Here is a tiny trained network, its code and every weight. The questions are about switching its units off for an input and a class, where a switched-off unit gives its printed mean instead of its output.

import numpy as np


def w(rows, s, z=0):
    codes = np.array(rows[::2]) - 128.0
    scale = np.full(codes.shape[1], s)
    scale[-1] = z or s
    return codes * scale


def norm(h):
    return h / np.sqrt((h * h).mean(-1, keepdims=True) + 1e-5)


def f(y):
    return y / 2 * (1 + np.tanh(0.7978845608 * (y + 0.044715 * y**3)))


def log_softmax(a):
    a = a - a.max(-1, keepdims=True)
    return a - np.log(np.exp(a).sum(-1, keepdims=True))


def net(x, mask):
    res = np.array(x, float).reshape(1, 8) / 4 @ E
    u = 0
    for l in range(2):
        y = f(norm(res) @ A[l][:, :-1].T + A[l][:, -1])
        res = res + np.where(mask[u : u + 16], y, B[l][:, -1]) @ B[l][:, :-1]
        u += 16
    return log_softmax(norm(res)[-1] @ U[:, :-1].T + U[:, -1])


A, B = {}, {}
E = w([
[124,129,127,127,130,124,130,126,128,131],'x0',
[157,81,21,157,86,140,100,173,165,81],'x1',
[229,30,95,35,177,143,189,129,30,148],'x2',
[40,171,61,18,126,75,87,156,85,111],'x3',
[127,126,127,127,124,128,130,129,128,125],'x4',
[129,205,47,103,158,176,232,135,198,147],'x5',
[162,146,103,146,107,53,115,170,129,254],'x6',
[41,97,99,228,224,161,131,210,46,153],'x7',
],0.001)
A[0] = w([
[82,138,129,153,113,122,105,107,166,159,25],'L0N1',
[163,132,82,177,123,13,127,159,143,253,98],'L0N2',
[45,159,45,35,83,100,93,118,64,101,144],'L0N3',
[190,110,181,174,99,206,174,168,161,141,177],'L0N4',
[69,111,118,218,230,155,121,227,59,128,166],'L0N5',
[60,178,139,184,137,90,111,159,162,125,89],'L0N6',
[46,175,151,176,100,134,54,135,231,120,151],'L0N7',
[147,104,157,165,79,170,149,130,141,155,9],'L0N8',
[128,100,204,149,105,113,29,124,71,124,175],'L0N9',
[212,70,195,234,104,183,152,127,170,126,97],'L0N10',
[107,117,99,150,181,151,125,156,143,122,116],'L0N11',
[222,152,154,62,84,43,118,71,197,70,157],'L0N12',
[204,34,109,39,184,152,166,148,66,156,117],'L0N13',
[106,215,246,101,203,128,176,56,93,181,116],'L0N14',
[76,183,130,167,104,136,91,109,171,131,103],'L0N15',
[54,150,148,164,104,125,79,128,205,137,26],'L0N16',
],0.0024,0.0013)
B[0] = w([
[162,134,123,136,130,130,124,133,84,103,92],'L0N1',
[164,174,193,55,138,230,88,197,121,94,185],'L0N2',
[161,122,140,109,231,61,125,104,190,154,229],'L0N3',
[111,145,98,64,168,77,115,114,136,131,196],'L0N4',
[128,130,103,72,72,153,97,13,147,189,250],'L0N5',
[172,134,98,112,117,128,138,100,85,135,154],'L0N6',
[179,144,102,112,140,105,180,105,41,138,230],'L0N7',
[114,133,123,129,160,99,89,129,133,115,83],'L0N8',
[114,126,84,105,114,115,218,144,165,144,203],'L0N9',
[107,153,99,73,200,54,105,111,143,149,193],'L0N10',
[126,132,137,98,97,139,128,102,133,143,134],'L0N11',
[59,113,83,135,127,204,99,78,76,216,249],'L0N12',
[165,252,107,189,89,74,167,83,43,95,249],'L0N13',
[85,54,109,114,54,105,205,196,169,125,214],'L0N14',
[169,128,117,108,139,113,157,122,73,121,153],'L0N15',
[172,163,122,145,131,106,151,106,52,105,127],'L0N16',
],0.0024,0.0012)
A[1] = w([
[127,45,189,133,83,66,52,124,78,109,101],'L1N1',
[199,57,132,79,183,134,174,119,105,144,147],'L1N2',
[44,241,162,231,74,101,74,146,200,105,105],'L1N3',
[230,82,196,238,150,175,169,92,200,158,132],'L1N4',
[101,102,155,114,156,198,146,90,150,2,81],'L1N5',
[57,105,125,120,168,149,165,70,105,26,155],'L1N6',
[141,147,121,82,98,127,145,55,151,151,225],'L1N7',
[129,88,212,146,105,94,48,154,93,102,32],'L1N8',
[153,170,130,110,104,113,118,194,102,223,230],'L1N9',
[192,158,183,86,64,120,112,93,186,98,10],'L1N10',
[126,71,181,137,92,80,49,127,73,99,63],'L1N11',
[103,159,115,104,223,61,79,120,139,136,154],'L1N12',
[140,210,86,83,137,189,169,148,184,108,107],'L1N13',
[65,107,120,218,233,178,126,202,55,154,98],'L1N14',
[182,97,17,163,110,155,52,173,167,70,155],'L1N15',
[181,115,51,130,131,135,82,150,116,93,104],'L1N16',
],0.0028,0.0012)
B[1] = w([
[119,182,50,168,181,193,207,171,204,153,144],'L1N1',
[94,218,109,155,88,94,91,142,113,92,184],'L1N2',
[220,112,85,49,138,103,176,133,14,109,112],'L1N3',
[53,127,86,21,168,65,77,171,115,63,138],'L1N4',
[196,171,165,88,108,141,79,210,131,201,148],'L1N5',
[201,114,166,148,104,120,84,184,154,141,203],'L1N6',
[92,92,103,204,140,147,86,154,112,111,252],'L1N7',
[130,161,93,98,165,182,204,156,137,187,95],'L1N8',
[154,84,184,144,121,174,101,135,166,28,239],'L1N9',
[84,109,55,68,127,177,98,89,66,172,114],'L1N10',
[142,173,72,147,192,173,191,149,174,174,122],'L1N11',
[159,81,141,133,172,115,116,110,172,64,170],'L1N12',
[128,96,112,188,183,146,157,165,130,201,191],'L1N13',
[154,140,77,2,28,137,81,44,174,141,113],'L1N14',
[47,110,254,83,95,94,203,136,96,155,151],'L1N15',
[109,174,204,133,134,125,169,93,122,149,140],'L1N16',
],0.0028,0.0019)
U = w([
[216,198,73,136,105,93,167,84,2,79,133],'0',
[76,89,57,75,59,204,47,22,145,192,115],'1',
[119,156,50,166,201,179,216,195,202,187,107],'2',
[95,111,118,45,226,24,63,133,182,62,88],'3',
[222,148,210,81,89,185,58,227,152,139,88],'4',
[35,81,213,101,52,85,223,147,115,144,75],'5',
[114,108,149,219,133,141,105,121,146,101,255],'6',
],0.0081,0.0039)

Each question gives the input, the list of numbers given to net, and the class t.
The units are the neurons (one row each of A and B). Each row of codes is followed by its name. A weight is (code - 128) times the scale printed after its matrix; where a second scale follows, it is the last column's (A, B and U).
mask holds one flag per neuron, layer by layer. A switched-off neuron (its flag False) gives its mean, the last column of its row in B, instead of its output. The means were averaged over made-up inputs and are rounded, as every weight is.
A unit's drop is (log p(t) with every unit on - log p(t) with that unit switched off) / (log p(t) with every unit on - log p(t) with every unit switched off).
The circuit of an input: a set's keep is (log p(t) with only the set's units on - log p(t) with every unit switched off) / (log p(t) with every unit on - log p(t) with every unit switched off). Starting from the 12 units with the biggest drops (on a tie, the unit counted first), units are removed one at a time, each time the one whose removal leaves the highest keep (on an exact tie, the one counted first), for as long as the keep stays at least 0.8.
circuit, biggest first: the units of the circuit, biggest drop first
top k neurons: the k neurons with the biggest drops, biggest first
k most important neurons of layer l: the k neurons of layer l with the biggest drops, biggest first
input [-6,7,8,-4,-2,-6,-1,-2], class 0: 2 most important neurons of layer 0 => (L0N13, L0N14)
input [6,4,-4,2,-3,6,8,5], class 4: circuit, biggest first => (L0N2, L1N9, L1N1, L1N14)
input [-3,1,-5,2,-5,-3,-5,-5], class 0: 2 most important neurons of layer 0 => (L0N5, L0N16)
input [-3,-3,-4,-7,3,-3,-7,2], class 3: most important neuron of layer 1 => (L1N4)
input [4,-8,-3,6,-3,-2,-8,-1], class 4: top 3 neurons => (L1N6, L1N5, L0N10)
input [-7,-8,-2,-2,-8,4,-3,4], class 5: circuit, biggest first => (L0N14, L1N1)
input [4,8,-7,-8,7,-4,-7,-7], class 3: top 2 neurons => (L1N4, L0N13)
input [-4,-8,4,8,-2,6,7,2], class 3: circuit, biggest first => (L0N3, L1N9, L1N12)
input [-3,8,-2,3,-7,-4,-7,-7], class 5: 2 most important neurons of layer 0 => (L0N5, L0N2)
input [-1,2,5,-3,-6,5,-6,7], class 1: 2 most important neurons of layer 1 => (L1N14, L1N9)
input [4,-5,-6,6,-3,-6,1,-7], class 1: 3 most important neurons of layer 0 => (L0N13, L0N12, L0N10)
input [-8,-1,-1,2,0,8,-6,-5], class 2: top 4 neurons => (L1N13, L0N5, L1N9, L0N2)
input [-5,-5,5,-7,3,-4,-1,7], class 1: top 3 neurons => (L1N14, L0N3, L0N5)
input [-6,6,-7,-4,1,4,-1,6], class 0: most important neuron of layer 1 => (L1N3)
input [0,7,6,-3,-2,-8,2,8], class 1: 2 most important neurons of layer 1 => (L1N14, L1N13)
input [4,-8,5,4,-3,6,-6,2], class 5: 4 most important neurons of layer 0 => (L0N14, L0N2, L0N13, L0N10)
input [4,-5,-2,-4,-5,-3,4,-1], class 5: 2 most important neurons of layer 0 => (L0N14, L0N9)
input [-2,7,-6,2,-4,-4,-8,1], class 4: top 3 neurons => (L1N5, L0N13, L1N6)
input [6,1,-1,0,-3,6,-8,2], class 4: circuit, biggest first => (L1N5, L1N6)
input [-7,-4,4,-8,6,-7,-2,-5], class 3: top 2 neurons => (L1N4, L0N9)
input [-8,8,6,-7,-5,2,4,-1], class 5: circuit, biggest first => (L1N15, L0N3, L0N7, L1N16)
input [5,-2,0,-3,2,-4,4,1], class 2: circuit, biggest first => (L1N1)
